[[2 2 8 2 5 9 6]
 [9 9 3 7 7 2 5]
 [7 6 3 3 8 4 4]] ⇒ 3

[[285 402 728 669]
 [529 543 497 471]
 [911 579 995 128]] ⇒ 995

[[ 56 132  81 118  90 131]
 [127  69 219  78  87  87]
 [126 134 103  98  92 109]] ⇒ 103

[[423 369 158 445]
 [926 853 257 470]
 [666 719 214 445]] ⇒ 214

[[-930 -228 -123 -256 -530 -245 -761]
 [ 546 -313 -409  140  170 -495 -554]
 [ -76 -961  -77 -643 -209  -39   75]] ⇒ -77

[[4 5 5 4 3 7]
 [7 7 7 5 7 7]
 [3 3 2 8 5 5]] ⇒ 2

[[ 74 106  48 129 116  63 101]
 [ 17 167 198  93  26  64  99]
 [188 146 145   4 130  73  17]] ⇒ 145

[[292 695 480 293 554]
 [364 485 208 373 403]
 [377 653 809 340 493]] ⇒ 809

[[-17   9  29  20  -8]
 [ -8  -7 -30 -10  20]
 [ 33   5  -6 -21   8]] ⇒ -6

[[-644 -156 -195  130 -736]
 [-836  127 -276  578 -957]
 [-607  103 -414  300 -748]] ⇒ -414
---
| -176 | -174 | -434 |  -79 | -144 | -100 | value -174
|  503 | -137 |  314 | -110 | -202 |  -77 |   26 | value -137
| 466 | 428 |  54 | -37 | value 428
|  137 | -188 | -513 |  404 | -165 | value -188
| -406 |  137 |  301 |    5 | value 137
|  175 |  515 | -566 |  473 | -382 | value 515
| -105 |  373 |  -25 | -461 | -421 | -404 | value 373
| -153 |   43 |    8 | -429 |  164 | value 43
---
[[-1.081 -0.715  0.772  1.786  1.883 -0.291 -1.045]
 [-0.890 -0.857  0.923  1.758  1.798 -0.506 -0.843]
 [-0.535  1.361 -1.537 -0.951 -0.589  1.548 -0.644]] ans = -0.857

[[ 12.601   1.938  -2.833  10.320]
 [  6.481  12.221 -13.550  -6.339]] ans = 12.221

[[ 116.9  -92.8  -10.1 -179.5 -226.3 -157.5  121.7]
 [-144.9  125.7 -229.2 -119.5  -64.0  166.4 -159.3]
 [  41.8 -207.1  127.1   26.4  -22.9 -244.6   52.6]] ans = 125.7

[[ -3.0  16.1   9.8 -10.0  18.3  -7.6   4.2]
 [-12.6  -6.4  10.6  16.1  -3.8 -10.1  14.3]] ans = -6.4

[[ -6.56   2.23   3.25  -6.72   9.11   6.46 -14.26]
 [  2.09   6.19  12.78   7.20   3.21  -6.50  -2.94]] ans = 6.19

[[  6.6   3.4 -19.8  13.0]
 [  6.2  10.0 -19.2  13.0]] ans = 10.0

[[ 0.2  0.2 -1.7  0.8]
 [ 0.6 -0.1 -2.0  1.3]] ans = -0.1

[[-0.18  0.04 -0.22 -0.12 -0.10  0.07]
 [-0.20 -0.12  0.00  0.10  0.13 -0.05]] ans = -0.12

[[ -44.08  214.97  110.61  -28.00  -86.10]
 [  73.04 -145.40 -185.96    7.53   43.93]] ans = -145.40
---
|  -65 | -186 | -137 |  -41 |
|  484 | -194 |  208 | -217 |
out -137

|  125 | -164 |  410 | -242 |  -42 |  -42 |
|   24 |  -12 |  289 | -300 |  285 |  285 |
out -42

| -100 |  196 |  445 | -171 |
|  246 |  406 |  461 | -266 |
out 445

|  255 |   56 | -441 |  356 |
| -172 |  -34 |  390 | -152 |
out -441

|   64 |   84 |   36 | -312 | -278 |
|  301 |  404 | -313 |  252 |   19 |
out -312

|  459 |   73 |  -70 |   53 |    1 | -118 | -271 |
|  139 |  -37 |   70 |  174 |  138 | -102 | -127 |
out -118
---
Q:
 131.0  -156.6  -133.1   -13.2  -207.5
 -74.1    -8.3   -67.8  -140.6    50.4
  46.9    25.6  -162.2  -135.1    59.4
A: -162.2

Q:   48.536  -164.647    97.855    55.396
A: 48.536

Q:
-14.39   19.27    0.02   -9.72    5.18  -10.84   -6.06
 -1.70   -8.65   -7.00    0.90   -0.54   -1.72   -5.13
A: -10.84

Q:
 0.42   1.04   1.07   1.09  -0.22   0.55   0.19
 0.32   0.00  -0.68   2.01  -1.96   1.74  -1.63
A: -1.63

Q:
-0.113   0.104  -0.010  -0.069  -0.012   0.178
-0.173   0.071  -0.061  -0.027  -0.062   0.169
-0.085   0.023  -0.034  -0.160   0.092  -0.224
A: -0.173

Q:
 -6.2    4.3   -4.8   -1.2   17.6
 -6.7   10.0  -21.5  -15.8   11.8
A: -15.8

Q:  0.178  -0.017  -0.133   0.134   0.010
A: -0.017

Q:   89.42   -15.87  -189.22   -37.16   173.01
A: -37.16

Q:  0.015  -0.025   0.078   0.107  -0.160  -0.089   0.120
A: -0.089

Q:  1.875  -0.998  -1.143  -1.003  -1.717
A: -1.143
---
[-0.5 -1.8 -0.4  0.0  1.8 -1.0  1.3]: 0.0, 1.8

[-0.03 -0.16  0.09  0.18  0.13  0.01  0.09]: 0.18, 0.18

[[ 1.7  1.4 -2.2  0.0 -0.9]
 [-1.3 -1.0 -0.2 -0.9  0.5]
 [ 1.0  0.7  1.6  1.4  0.4]]: -0.2, 1.7

[-0.183 -0.127  0.197  0.045  0.020  0.001  0.147]: 0.045, 0.197

[[-0.071  0.046  0.087 -0.002 -0.227]
 [ 0.112 -0.208  0.100 -0.014  0.037]
 [-0.005  0.153 -0.019 -0.085 -0.135]]: 0.100, 0.153

[103.3  13.5 -14.1 -32.8 -96.7]: -14.1, 103.3

[ 0.089  0.176 -0.099 -0.176  0.147]: -0.099, 0.176

[-0.05 -0.02  0.09 -0.16  0.14]: 0.09, 0.14

[ -53.05  -79.34 -105.76  139.28  -45.58   87.75   82.02]: 139.28, 139.28

[ 184.132    9.442 -164.817   98.722 -107.812  154.447 -179.580]: 98.722, 184.132
---
[[-443  153 -526  186 -430   39]
 [-162 -165 -132  131 -186  326]]: 39

[[ 150   51  -25 -171  402]
 [  45  -19   56  -89  267]
 [-111  -91  161  110  -83]]: 267

[[ 492  -65  142 -298]
 [ 268 -258 -258 -293]]: -298

[[ 368  196 -167 -232]
 [ 411  170 -118 -212]
 [ 509   35   82   22]]: -212

[[-403 -124 -277 -345   79]
 [ 324  -16  383  134   18]
 [ 155  -54  334 -378  157]]: 18

[[ 118  133  142  431   90]
 [  82   -3   46 -568   16]]: 90
---
(-335, 101, -394, -543, 38) => -335
(-411, 546, 178, -561, -178, 197, -430) => -178
(-172, -371, -128, -227, 472) => -172
(177, 39, 403, -166, 325) => 177
(55, -103, -513, 256, 107, 154, 208) => 107
(-4, -35, 412, -21, 10) => -4
